Below is a small trained network, with its code and all its weights. Each question gives an input and a target symbol and asks what happens when units are switched off, that is, made to give their printed mean instead of their output.

import numpy as np


def w(rows, s, z=0):
    codes = np.array(rows[::2]) - 128.0
    scale = np.full(codes.shape[1], s)
    scale[-1] = z or s
    return codes * scale


def f(y):
    return y / 2 * (1 + np.tanh(0.7978845608 * (y + 0.044715 * y**3)))


def softmax(a):
    e = np.exp(a - a.max(-1, keepdims=True))
    return e / e.sum(-1, keepdims=True)


def log_softmax(a):
    a = a - a.max(-1, keepdims=True)
    return a - np.log(np.exp(a).sum(-1, keepdims=True))


def net(x, mask):
    ids = ['αβγεζηθλμξπστφψ'.index(c) for c in x.split()]
    T = len(ids)
    res = E[ids] + P[:T]
    r = res
    for j in range(3):
        rows = slice(3 * j, 3 * j + 3)
        q, k, v = (r @ M[0][rows].T for M in (Q, K, V))
        z = softmax(np.where(np.tri(T) > 0, q @ k.T / 3**0.5, -1e9)) @ v
        o = O[0][rows]
        res = res + np.where(mask[j], z, o[:, -1]) @ o[:, :-1]
    y = f(res @ A[0][:, :-1].T + A[0][:, -1])
    res = res + np.where(mask[3:11], y, B[0][:, -1]) @ B[0][:, :-1]
    return log_softmax(res[-1] @ U[:, :-1].T + U[:, -1])


Q, K, V, O, A, B = {}, {}, {}, {}, {}, {}
E = w([
[157,46,217,43],'α',
[42,189,93,249],'β',
[158,234,111,88],'γ',
[159,206,21,228],'ε',
[146,99,242,190],'ζ',
[132,191,106,114],'η',
[148,116,210,181],'θ',
[162,144,190,166],'λ',
[157,169,183,161],'μ',
[139,154,128,136],'ξ',
[126,100,243,195],'π',
[228,74,91,188],'σ',
[31,225,135,145],'τ',
[19,87,212,58],'φ',
[155,148,102,114],'ψ',
],0.012)
P = w([
[110,2,35,100],'0',
[199,162,216,132],'1',
[196,175,213,132],'2',
[199,182,208,132],'3',
[194,186,210,126],'4',
[203,196,201,122],'5',
[202,201,199,122],'6',
],0.0069)
Q[0] = w([
[158,173,165,121],'head 0',
[88,200,136,163],'head 0',
[168,185,151,144],'head 0',
[103,150,107,185],'head 1',
[95,83,185,126],'head 1',
[183,121,166,94],'head 1',
[191,207,165,150],'head 2',
[94,121,183,42],'head 2',
[9,126,95,173],'head 2',
],0.014)
K[0] = w([
[84,98,75,90],'head 0',
[47,215,96,125],'head 0',
[107,96,88,141],'head 0',
[129,169,130,163],'head 1',
[136,125,218,117],'head 1',
[138,81,125,105],'head 1',
[77,104,67,144],'head 2',
[55,83,204,4],'head 2',
[97,227,188,172],'head 2',
],0.015)
V[0] = w([
[175,113,155,170],'head 0',
[69,94,62,77],'head 0',
[221,117,249,180],'head 0',
[131,127,76,141],'head 1',
[126,168,99,94],'head 1',
[106,162,90,118],'head 1',
[193,179,75,34],'head 2',
[109,254,123,198],'head 2',
[80,140,198,42],'head 2',
],0.013)
O[0] = w([
[118,41,80,140,126],'head 0',
[148,184,132,139,150],'head 0',
[129,46,103,128,125],'head 0',
[151,112,171,166,79],'head 1',
[137,121,187,139,102],'head 1',
[124,138,149,142,72],'head 1',
[221,148,245,86,146],'head 2',
[76,151,203,146,2],'head 2',
[107,168,93,26,132],'head 2',
],0.012,0.0054)
A[0] = w([
[68,219,197,122,74],'neuron 0',
[127,166,182,180,181],'neuron 1',
[202,124,125,179,62],'neuron 2',
[106,187,140,76,199],'neuron 3',
[57,62,130,33,12],'neuron 4',
[131,188,141,156,252],'neuron 5',
[203,102,160,143,114],'neuron 6',
[2,112,122,186,34],'neuron 7',
],0.0083,0.0031)
B[0] = w([
[166,1,145,95,253],'neuron 0',
[25,130,87,126,241],'neuron 1',
[175,150,127,168,180],'neuron 2',
[71,76,134,73,193],'neuron 3',
[190,251,96,189,197],'neuron 4',
[38,118,156,159,219],'neuron 5',
[222,170,198,143,189],'neuron 6',
[148,232,113,82,165],'neuron 7',
],0.0062,0.012)
U = w([
[180,108,104,56,120],'α',
[71,197,90,159,94],'β',
[170,104,194,63,44],'γ',
[127,155,145,192,89],'ε',
[105,103,77,144,71],'ζ',
[145,174,155,103,169],'η',
[106,85,89,145,178],'θ',
[125,71,111,133,191],'λ',
[128,90,120,125,214],'μ',
[150,192,118,142,184],'ξ',
[96,125,70,149,101],'π',
[188,74,130,160,1],'σ',
[72,83,142,59,216],'τ',
[109,233,91,99,64],'φ',
[179,254,133,142,48],'ψ',
],0.0084,0.0038)

Each question gives the input, a string of symbols that net reads in full, and the target symbol t.
The units are the heads (3 rows each of Q, K, V and O) and the neurons (one row each of A and B). Each row of codes is followed by its name. A weight is (code - 128) times the scale printed after its matrix; where a second scale follows, it is the last column's (O, A, B and U).
mask holds one flag per unit, heads first, then neurons. A switched-off unit (its flag False) gives its mean, the last column of its rows in O or B, instead of its output. The means were averaged over made-up inputs and are rounded, as every weight is.
A unit's drop is (log p(t) with every unit on - log p(t) with that unit switched off) / (log p(t) with every unit on - log p(t) with every unit switched off).
The circuit of an input: a set's keep is (log p(t) with only the set's units on - log p(t) with every unit switched off) / (log p(t) with every unit on - log p(t) with every unit switched off). Starting from all 11 units, units are removed one at a time, each time the one whose removal leaves the highest keep (on an exact tie, the one counted first), for as long as the keep stays at least 0.8.
circuit, biggest first: the units of the circuit, biggest drop first
top k neurons: the k neurons with the biggest drops, biggest first
which heads matter: for each layer, one digit per head in row order, 1 if its drop is at least 0.15 and else 0, layers parted by /
drop of u: that unit's drop, to one decimal
input ε α γ ε α ε θ, target ε: circuit, biggest first	(head 2)
input τ θ μ, target τ: which heads matter	101
input α ξ φ θ, target α: which heads matter	001
input φ η α λ ψ, target φ: which heads matter	101
input ψ μ α η α η, target ψ: circuit, biggest first	(head 2; head 0)
input γ α α α π ζ, target γ: which heads matter	001
input ε α ξ, target ε: which heads matter	001
input α α α γ τ, target τ: circuit, biggest first	(head 2; neuron 0; neuron 3)
input φ α β θ, target φ: circuit, biggest first	(head 2; head 0)
input γ λ ζ τ γ ψ, target γ: circuit, biggest first	(head 2; neuron 4)
input σ ξ α σ β α ψ, target σ: which heads matter	101
input β φ τ τ ψ, target β: circuit, biggest first	(head 2; head 0)
input α γ λ η α ζ, target α: which heads matter	001
input γ μ λ θ, target γ: circuit, biggest first	(head 2)
input τ ζ τ, target τ: top 2 neurons	(neuron 0; neuron 3)
input τ γ μ γ π α ζ, target τ: top 2 neurons	(neuron 0; neuron 3)
input ψ σ η α γ τ θ, target ψ: top 2 neurons	(neuron 0; neuron 6)
input η ξ γ θ ψ α β, target β: top 2 neurons	(neuron 7; neuron 1)
input ψ τ ε η ζ θ μ, target ψ: top 2 neurons	(neuron 0; neuron 6)
input α α μ α α λ, target α: circuit, biggest first	(head 2)
input α α μ, target α: drop of neuron 4	0.1
input ε ξ μ, target ε: drop of head 2	0.9
input α τ γ ξ, target α: drop of neuron 1	0.1
